Below are the code and all the weights of a small trained network. Each question names an input and a class and asks about switching units off, where a switched-off unit gives its printed mean instead of its output.

import numpy as np


def w(rows, s, z=0):
    codes = np.array(rows[::2]) - 128.0
    scale = np.full(codes.shape[1], s)
    scale[-1] = z or s
    return codes * scale


def f(y):
    return y / 2 * (1 + np.tanh(0.7978845608 * (y + 0.044715 * y**3)))


def log_softmax(a):
    a = a - a.max(-1, keepdims=True)
    return a - np.log(np.exp(a).sum(-1, keepdims=True))


def net(x, mask):
    res = np.array(x, float).reshape(1, 8) / 4 @ E
    y = f(res @ A[0][:, :-1].T + A[0][:, -1])
    res = res + np.where(mask, y, B[0][:, -1]) @ B[0][:, :-1]
    return log_softmax(res[-1] @ U[:, :-1].T + U[:, -1])


A, B = {}, {}
E = w([
[86,143,47,101,97,146,104,183,44,25],'x0',
[187,137,163,76,199,94,102,63,76,149],'x1',
[84,113,212,83,221,233,125,145,88,168],'x2',
[84,63,95,62,139,179,40,109,134,76],'x3',
[196,235,154,142,164,84,140,71,52,185],'x4',
[88,254,36,149,124,186,43,106,160,108],'x5',
[99,191,130,229,91,180,159,125,208,188],'x6',
[55,122,234,190,160,189,140,147,210,187],'x7',
],0.0055)
A[0] = w([
[161,99,138,111,121,105,165,144,94,103,200],'neuron 0',
[111,223,114,254,90,150,157,131,197,168,178],'neuron 1',
[84,167,121,83,161,161,87,167,57,80,202],'neuron 2',
[148,155,92,134,92,67,87,111,128,84,5],'neuron 3',
[60,61,172,161,119,166,145,172,235,146,209],'neuron 4',
[153,128,190,127,170,130,162,95,118,206,109],'neuron 5',
],0.0074,0.0029)
B[0] = w([
[156,102,127,129,109,102,186,151,82,152,163],'neuron 0',
[136,74,126,95,81,58,212,198,3,129,254],'neuron 1',
[71,84,107,94,87,166,134,165,127,70,204],'neuron 2',
[197,157,43,120,108,83,92,64,207,89,155],'neuron 3',
[215,54,74,92,63,50,201,165,70,107,233],'neuron 4',
[194,205,179,181,186,124,98,69,195,195,189],'neuron 5',
],0.0075,0.0083)
U = w([
[163,77,113,120,68,51,226,183,35,118,249],'0',
[164,207,227,188,230,122,126,56,175,230,30],'1',
[168,134,71,125,114,118,55,79,222,95,23],'2',
[2,124,126,120,142,250,33,148,140,89,50],'3',
],0.0062,0.002)

Each question gives the input, the list of numbers given to net, and the class t.
The units are the neurons (one row each of A and B). Each row of codes is followed by its name. A weight is (code - 128) times the scale printed after its matrix; where a second scale follows, it is the last column's (A, B and U).
mask holds one flag per neuron, in row order. A switched-off neuron (its flag False) gives its mean, the last column of its row in B, instead of its output. The means were averaged over made-up inputs and are rounded, as every weight is.
A unit's drop is (log p(t) with every unit on - log p(t) with that unit switched off) / (log p(t) with every unit on - log p(t) with every unit switched off).
The circuit of an input: a set's keep is (log p(t) with only the set's units on - log p(t) with every unit switched off) / (log p(t) with every unit on - log p(t) with every unit switched off). Starting from all 6 units, units are removed one at a time, each time the one whose removal leaves the highest keep (on an exact tie, the one counted first), for as long as the keep stays at least 0.8.
units of the circuit, in order: the units of the circuit, biggest drop first
top k neurons: the k neurons with the biggest drops, biggest first
drop of u: that unit's drop, to one decimal
input [-5,2,-8,-1,-5,4,1,-7], class 2: units of the circuit, in order -> neuron 3; neuron 4
input [-8,6,-5,-8,1,-1,-6,7], class 1: top neuron -> neuron 5
input [-3,1,-4,7,4,3,4,-8], class 2: units of the circuit, in order -> neuron 1; neuron 3
input [0,-7,-6,3,7,-2,-1,-6], class 2: units of the circuit, in order -> neuron 1; neuron 3
input [-4,-7,-8,-1,-4,2,-3,-7], class 2: units of the circuit, in order -> neuron 3; neuron 4
input [1,1,8,5,5,-2,7,0], class 1: units of the circuit, in order -> neuron 5; neuron 1
input [1,7,-6,-7,3,-5,-3,3], class 1: units of the circuit, in order -> neuron 1; neuron 5
input [-3,4,3,6,-3,-1,-3,-8], class 3: top 3 neurons -> neuron 4; neuron 1; neuron 2
input [4,5,-6,6,1,2,-1,-2], class 2: top 3 neurons -> neuron 1; neuron 3; neuron 4
input [1,2,5,1,2,-7,3,7], class 1: top 3 neurons -> neuron 5; neuron 1; neuron 2
input [3,3,-3,7,3,6,0,-3], class 2: top 2 neurons -> neuron 3; neuron 1
input [-3,6,3,-8,4,4,3,-4], class 1: top 2 neurons -> neuron 5; neuron 4
input [-2,5,1,6,2,6,-8,7], class 3: top 2 neurons -> neuron 2; neuron 4
input [-5,7,-4,4,6,3,-8,0], class 2: top 2 neurons -> neuron 1; neuron 3
input [-2,7,-4,8,6,0,-4,-4], class 2: top 3 neurons -> neuron 1; neuron 4; neuron 3
input [-4,6,-1,4,5,-4,-8,0], class 1: drop of neuron 0 -> 0.0
input [3,6,5,4,6,2,-1,-2], class 3: drop of neuron 2 -> 0.2
input [8,5,6,3,1,2,4,-4], class 3: drop of neuron 4 -> 0.1
input [2,-5,-6,5,3,3,-7,-5], class 2: drop of neuron 3 -> 0.3
